[ 26 -19  19  31 -32  22  -5  15 -13  -8  11  28 -21   5 -23  31  -4 -17
  15  29 -34  -1]
(63), U
[  6  28  19  43  19  13   9  -5  -1  -1 -22  33 -14  16  14  18  16  -4
   9   9 -16  13]
(69), U
[ 15  -4  24  48 -11   7  -1   8   0   4  -4  20 -17   8   4  10   0  -5
   5  13  -7   1]
(63), N
[ -4   2  -2   7   1  38  10 -20  -6  -6 -22  -1  21   3   1  10  -4 -10
  28  -1  -9   2]
(63), C
[  2 -18  18  26   1   0   7 -11 -10 -21  -1   8 -29 -12   6  14   6   6
   3  16 -20   8]
(69), U
[  1   5  32  29  19 -10   1 -19   2 -26   6  22 -16  10  -5   9  20  -4
   9  19 -15  17]
(69), M
[-24   9 -14   3 -15 -25   0 -21   3 -67 -14 -12 -18  -4  -1 -25  20  22
 -23  -7  -7  36]
(61), U
[-17  18  23  40  30 -14  -3 -25   8 -19   8  18 -24   2   6   9   7 -17
  12   6 -26  22]
(69), C
[  7   3  13  12  13   8  -2   4 -18  -2  -7  14 -10  -1   3  20   9  -2
  22  15  -9   1]
(69), U
[ 36   4  21  48  12   3  -2  15   1  11 -16  21 -13   1  19  12  10   8
   2  26   4  10]
(63), U
[  1   8  32  60  16  -7   5  -5   4  -6 -26  12 -21   3  23   8  28  22
 -11  29  -2  18]
(70), N
[ 37  -8  24  80  31  33  20 -20 -10  43 -29  32  -3   9  53   0   5  28
   4  28  15  -4]
(70), N
[ 38  -5  42  80  12   7   7 -14  -9   2  -1  23 -26   2  17  28  12  -3
   7  18 -17   8]
(63), U
[-13  16   1  25  19   4  11  -6  -7  -9 -16   8 -18  -4   0  11   3  -5
  11   2 -10   9]
(69), U
[-32  39 -14 -11  14   0  -9  15  14  -3 -10  -5 -14  -5  -2   8  13  -4
 -15  11  -8  23]
(69), N
[ -8   0  18  14  -4  20  -2 -23 -16 -37   7   4 -11  -7 -10  20  -7 -11
  11  12 -19  15]
(69), U
[ 14  -3  25  29  -8 -13  -2 -21   7 -26  -5  12  12   1   4  -7   7   5
  13   8 -22  23]
(61), C
[-17  25  38  52  18  -5   0 -16   8 -12 -15   2 -23   1   7   7 -15  14
  10   6 -13  19]
(63), U
[ 17  -9  19  19 -23   4 -21  37  11   8   8   7   2   3  14   6   6  -3
   4  -5 -16  10]
(70), C
[ 11  -2  22  48 -28  10   8   8  -2 -13   9  20 -21   9   4  24  19  16
 -11  28 -10  13]
(70), U
[-24  23  47  43  15 -10  -4   2  10 -21 -21  14 -32   3 -10   1   3  -5
  -1  29 -27  35]
(63), U
[-102   54   46   16  -23  -68  -40  -21   32 -106    2  -26  -63   -4
  -36  -26   -2   -9  -39   19  -58   76]
(61), C
[-13   5  35  38 -12  -5 -13  -6   2 -48  10   6 -39   0  -9  13   5 -10
  -8  15 -25  14]
(69), U
[-23  13  13  26 -27  -9  -8  18  12 -23 -15 -12 -22  -1   9  -3   4  15
 -24  22 -16  21]
(61), N
[ 20   4  19  15  18   4 -17  18  -6   9   7  21 -10   5   4  21  22  -6
   8  23   1  -4]
(69), U
[ -1   6  27  39 -12 -12  -7  -2   8 -25 -23   6  -6  -7   4   1   6  12
   3  12 -14  26]
(61), C
[ 17 -29 -19   7 -61  24   3  -1 -40 -37   6  -8   2  -6 -18   7  -4   5
   6  16  -2  -2]
(61), U
[ 14  17  36  78  45 -10   3   2   4  13 -22  32 -29   2  25  10  23   4
   0  29   4  14]
(63), N
[ -3  15  38  43  12 -21  -9  -7   7 -14 -11  15 -25  -3  12  14  14   7
   1  11 -17  21]
(63), U
[  8   6  -2  24  -2  23   2  -9 -10 -13 -20   4   7  -6  28  16  28  18
   5  20   2  10]
(61), U
[ -9   4  17  40 -24 -13  -6  -8   3 -46  -4   1 -21   0   3  -4  -2   0
  -4   7  -4  26]
(70), U
[-35  -3  28  14  -7 -11  -2 -20   5 -59  12   7 -34   1 -29   3 -10 -14
  -7  12 -39  26]
(69), U
[ -2  -9  48  62  10  -6  -9  -5  24   3  -4  24 -20   7  33  -1   1   6
  -9   7 -27  23]
(63), M
[  3  13  11  38   6  11 -11 -12   9  -8 -22  -1   9  -3  31   5   1  17
  15   3  -2  27]
(70), C
[  6  11  16  21  -2   9 -10  23  21  -8 -13   8   6  -3  23  15  18  12
   4  22  -3  12]
(70), C
[ -3  11  16  28   6   9 -12  32  15  12   3  12  -9   9   4  16  13  -4
   1  19   4   2]
(63), U
[ -9  17  35  43  26  10  12 -22  11   3  -9  14 -31   3   6   9  -4  -7
   5  16 -20  33]
(69), U
[-3  6 13 32 18  8 -4 23  7 23  0 12 -4  3 14 28  7  4 -4 21 17 -9]
(63), N
[ -7   0  -5  10  -2  13  -1 -19 -23 -20  -1 -10  13  -6 -14  16  -7  -7
  18  17   4  -9]
(63), U

[ -5   5  -9   6  13  -2  -9  22  30 -15  26  -3 -77  15  -5  -6  -8   0
  22 -33   0  30]
G, B
[  5   2 -11   0  -2   6  -2  34  28 -14  18  13 -60   8 -11  11   2  -6
  -2 -39   6  75]
F, H
[ -1  -1 -11   8  12   2 -26   2  20   2  26   0 -46  13   3  -9  12  -1
  22 -20  -7  14]
F, B
[  7  -5  -3   4   1   6  -7  26  29 -11  12  13 -51  -5  -8  12   7  -2
  10 -28   1  59]
F, H
[ 12   1  -6  -1  -1  -4  15  29  21  -4  14  15 -51  -7 -13  10  11  -2
  -7 -23   2  71]
F, H
[ 29  -4 -34   7  27  -4 -27  28  20  -3  17   8 -78  17   6  -7  -1 -25
  17 -40   2  45]
F, B
[  7   5   0  -1  -7  -1  -5  22  11  -9  21   8 -53   0 -10   5  14   5
  -7 -18   8  50]
G, H
[  0   2 -16   5  13  -2 -23  14  19   1  20  -5 -51  13   1  -5   2 -13
  18 -24   3  25]
F, B
[  6   1  -9   4  19   5 -14  17  29 -10  22   9 -70  22  -2  -3  -3  -1
  19 -24  -4  47]
F, B
[ -3   1 -15   9  25   2  -8  23  21 -12  19   6 -76  11  -6  -8 -10 -12
  19 -29  -3  40]
F, B
[ -6   3  -6   9 -12   2   8  27  21 -11  26  16 -31  -8 -13   8  22  -1
  -6 -24   6  61]
F, J
[ 16   3 -13   2   0  -3   0  33  25 -13  16  19 -69   3 -10   4  -3 -12
   2 -26   3  67]
F, H

[  0  51  27 -26 -36 -17 -81   3 -30  -3  13 -16  30  11 -17  -7 -61 -43
  17 -31 -18  -7]
gulav, Vef
[ -6  75  10 -26 -29  -6 -71  -7 -25 -14  10   0  31   5 -29 -13 -50 -47
   5 -44  -8 -28]
fifo, Vef
[ -5  64  35 -20 -38   8 -71 -20 -24 -13   5   9  30   3 -36  -6 -77 -47
   5 -29 -18   1]
Der, Vef
[ -9  54  21 -41 -38 -19 -79  -4 -24  -9  33   0  20   2 -14   4 -58 -47
  16 -27 -13  -4]
gulav, Vef
[ -2  46  44 -26 -35 -20 -77   3 -27  -8  21  -5  32  15 -20 -72 -60 -32
  23 -28 -11 -21]
gulav, Vef
[-11  73  13 -18 -32   2 -60 -19 -21 -14  -8   1  27 -12 -17 -11 -68 -39
  -5 -46   1 -22]
fifo, Vef
[ -9  73  30   4 -33   8 -69   0 -28 -16   6  -5  25   4   2 -14 -56 -41
 -11 -34  -9 -16]
Der, Vef
[ -5  58  31 -17 -32  -1 -53 -14 -12  -3   1   0  36   9 -27  -6 -76 -40
   5 -34 -14  -5]
Der, Vef
[-11  69  15 -33 -32  -5 -66 -19 -27 -16   6  11  21   2 -28  -8 -68 -52
   2 -38  -9 -13]
fifo, Vef
[  2  58  23 -35 -51 -17 -89  -1 -23  -9  18  -6  25  16 -20  -3 -60 -50
  21 -25 -12 -11]
gulav, Vef
[ -6  51  39 -35 -35  -3 -80 -24 -15 -10  -3  -1  33  11 -25  -6 -64 -45
  17 -30 -18  -8]
Der, Vef
[ -3  72  32 -31 -41  -4 -70 -20 -17 -17  11 -21  31  12 -22 -11 -67 -49
  12 -18  -5  -8]
Der, Vef
[ -6  66  24 -37 -38 -34 -92   0 -54 -11  25  -3 110   9 -14  -1 -56 -52
  22 -22 -17 -11]
gulav, Vef
[  3  56  22 -31 -38 -16 -80  10 -25  -7  16  -3  29  12 -14  -3 -57 -42
  14 -29 -20  -9]
gulav, Vef
[ -5  58  30 -20 -45  -2 -61 -17 -18 -14   8   9  27  -1 -27  -8 -76 -35
   9 -34 -16 -11]
Der, Vef
[ -5  50  21 -27 -33 -15 -65  -3 -16  -7  18  -5  28   9 -20  -2 -56 -38
  19 -29 -19  -5]
gulav, Vef
[-20  51  29 -34 -32  -9 -73 -12 -23 -12  24   7  27   5 -20   3 -46 -32
  37 -24 -18 -14]
gulav, Vef
[-25  52  49 -20 -30  15 -68 -45 -20 -16  15  21  17  -1 -16  -1 -50 -55
 -21 -30  -8   0]
Der, pumos
[  2  72  20 -17 -41  -2 -53 -14  -3 -12   3  -9  20   8 -25 -12 -72 -42
   1 -23  -7 -11]
fifo, Vef
[ -5  51  16 -30 -33 -17 -79   7 -25  -9  -7 -11  22  10 -18   1 -45 -45
  14 -28 -11 -18]
gulav, Vef
[ -9  41  15 -32 -30 -19 -76  -2 -30 -13  31  -2  31   7 -11   1 -52 -43
  18 -26  -7  -5]
gulav, Vef
[ -1  51  24 -41 -49 -24 -78   6 -30 -11  12  12  42   9 -14  -2 -52 -64
  11 -20 -15  -1]
gulav, Vef
[  3  56  24 -62 -37 -17 -76   4 -32  -5  13 -14  25   9 -15  -8 -55 -39
  16 -25  -9  -7]
gulav, Vef
[-19  71  21 -20 -41   3 -75 -24 -24 -13   1   4  26   5 -25  -1 -76 -50
  -3 -25 -15  -5]
Der, Vef
[-22  50  30 -10 -29   6 -71 -20 -24  -9   7  11  29  -2 -32  -6 -49 -38
  13 -40 -10  -7]
fifo, pumos
[ -3  55  20 -30 -21 -14 -72  -1 -22 -10  13 -12  32  11 -12  11 -50 -40
  18 -48 -21 -18]
gulav, Vef
[ -1  55  26 -24 -20 -14 -89   5 -18  -4  22  35  36  -3 -25 -10 -52 -31
   8 -22 -14   2]
gulav, Vef
[ -1  61  30 -13 -21   5 -57  -2 -18  -8  -3  -7  24  -1 -24 -11 -53 -36
   4 -34  -6 -26]
fifo, Vef
[ -8  59  28 -24 -33  -2 -62 -26 -24   1  -9   5  35   5 -17 -16 -71 -52
 -13 -24 -15   6]
Der, Vef
[ -7  56  34 -36 -46   7 -88  -1 -25 -18  22 -12  30  -1 -23  13 -52 -41
  11 -35 -11 -16]
gulav, Vef
[  0  62  30 -17 -38 -10 -89   1 -34 -28   8  -1  22  22 -22  -5 -52 -35
  12 -21 -16 -10]
gulav, Vef
[  3  50   6 -36 -32 -25 -84   7 -22 -12  20  -6  31   1 -14   3 -65 -52
  22 -24 -19 -16]
gulav, Vef
[  2  52  27 -39 -42 -22 -86  -8 -23 -18  17 -29  26   9 -24   4 -55 -47
  29 -37 -12 -11]
gulav, Vef
[  3  59  23 -35 -51 -12 -91  -9 -37 -18  23 -13  13   3 -19   4 -55 -43
  19 -27 -11 -14]
gulav, Vef
[ -7  50  25 -36 -35  -4 -85  -1 -12 -16  21   0  45  12 -16  -2 -58 -55
  15 -25 -16  -2]
gulav, Vef
[ -6  61  26 -30 -36  -8 -82   4 -28 -11  25  -7  32  13 -20  -4 -59 -47
  20 -34 -13 -14]
gulav, Vef
[-11  53  24 -17 -28 -23 -66  -6 -49  -6   0  -7  22  15 -24 -15 -65 -46
   8 -25 -12   2]
Der, Vef
[ -6  60  38  -8 -26  -4 -68 -12 -24  -7  -1   1  39  10 -16   1 -67 -34
   5 -34  -9  -6]
Der, Vef
[  9  50  16 -23 -34  -2 -71   0 -16 -16   9  -8  19   5 -15  -5 -49 -31
  27 -42  -9 -15]
gulav, Vef
[ -5  63  42  -9 -35  -3 -56 -33 -13  -3  -5   6  32  15 -39 -13 -74 -40
  10 -36 -10  -7]
Der, Vef
[ -3  66   8 -19 -34   4 -61  -7 -15 -18   2  -5  21  -6 -12  -7 -59 -53
  -2 -27  -7 -25]
fifo, Vef
[ -9  80  31 -15 -47  11 -66 -26 -24 -29  -7  -2  19  12 -26  -9 -69 -61
   2 -26 -13 -13]
Der, Vef
[-14  57  19 -47 -35 -24 -83  -1 -12  -8  20   7  30   4 -22  -4 -60 -47
  17 -37 -16  -5]
gulav, Vef
[-12  61  28  15 -30  -6 -71 -26 -30  14   5  15  40   5 -21   5 -60 -44
   1 -33 -11 -16]
Der, Vef
[ -5  64  22 -49 -43 -20 -98   6 -21 -18  22 -12  22  18 -22   0 -66 -51
  24 -24 -19 -20]
gulav, Vef
[  0  64  22   2 -39  -8 -72  -5 -36  -8   4  -5  23   4 -17 -14 -89 -48
   6 -24   2  -3]
Der, Vef
[  1  62  22 -18 -40 -48 -59 -20   4 -11   6  -2  35   4 -30  -8 -69 -46
  14 -38  -8 -22]
fifo, Vef
[  2  67  37 -21 -38  -4 -69 -19 -22 -10   3   2  32   6 -32 -11 -67 -53
   8 -29 -11 -19]
Der, Vef
[-29  55  28 -40 -47 -12 -86 -19  -3 -11  20   2  34  11  -5   1 -60 -50
  20 -14 -13 -13]
gulav, Vef
[  1  61  27 -32 -40 -11 -90 -16 -21 -14  33  -5  31  11 -24  -4 -70 -53
  13 -30 -18  -6]
gulav, Vef
[ -4  54  30 -21 -36  -6 -69 -30 -19  -7   0   7  34   3 -31  -2 -59 -46
  15 -36   0 -20]
Der, Vef

[ 28   2   5  14   1  -1  17  -4   1   1 -14  -5   4 -24  18 -14  15  -9
 -48   5   9  22]
(53), dake
[ 17  -3  14  11   3  -4 -10  -7 -15  22  -6  -7  -1   3  30  -9  11  -3
 -14   9  25  -4]
(43), ziki
[ 58 -16  -4   0  18 -10  15 -23 -12  -6  -5 -15   9  40   7 -11 -14   2
 -26   9  24  10]
(43), ziki
[ 18 -18  29  22  -8   2   4  12  -3  12 -13   5 -21 -18  38 -14  37  -9
 -50   2  37  -1]
(53), Zufo
[-22  -8  40  28 -18   7 -30   4 -16  38   2  -1 -20 -10  50 -18  42   1
   7  10  47 -28]
(43), dake
[ 32 -20   7  12 -13  -4  13   6  -1  -4  -4  -6   0 -16  16  -6   9 -12
  -4   2  29   5]
(43), ziki
[ 87 -37  32  31   3  -3  36  19 -10   8 -26   2  19 -28  20 -25  54 -22
 -95 -14  52   7]
(44), ziki
[ 20   9   9   7  -4  -3   0  -1  -3   4  -2   0   0  -3  21   2  20   1
 -21  -5   8   7]
(44), sakab
[ 32 -23  17  22  -9   1  19   7   0   4 -17   1  14 -20  15 -19  35 -18
 -40   3  36   2]
(43), Zufo
[ 29  -6  12   7  -3  -7  18   9  -5   6  -6  -7   2 -19  26 -12  -5  -8
 -39   2  19  18]
(53), Zufo
[ 13  -5  16   9  -5  -5   1   7  -6  13  -5   0  -1 -16  27   0  10  -2
  -2   1  23  -1]
(43), ziki
[  9 -21  31  20   2   2  -1   8  -8  19  -8  -1  -4 -13  26 -21  23 -72
 -36   8  40  -8]
(53), dake
[ 24 -30  33  30   1  -6  -9  -7 -23  25 -11 -10  -9  22  31 -20  31 -32
 -30  14  62 -32]
(43), Zufo
[-25  13  24  11 -31   8  -5  35   7  13 -12   9 -17 -75  35   0  37  -8
 -21  -3  11  13]
(53), baf
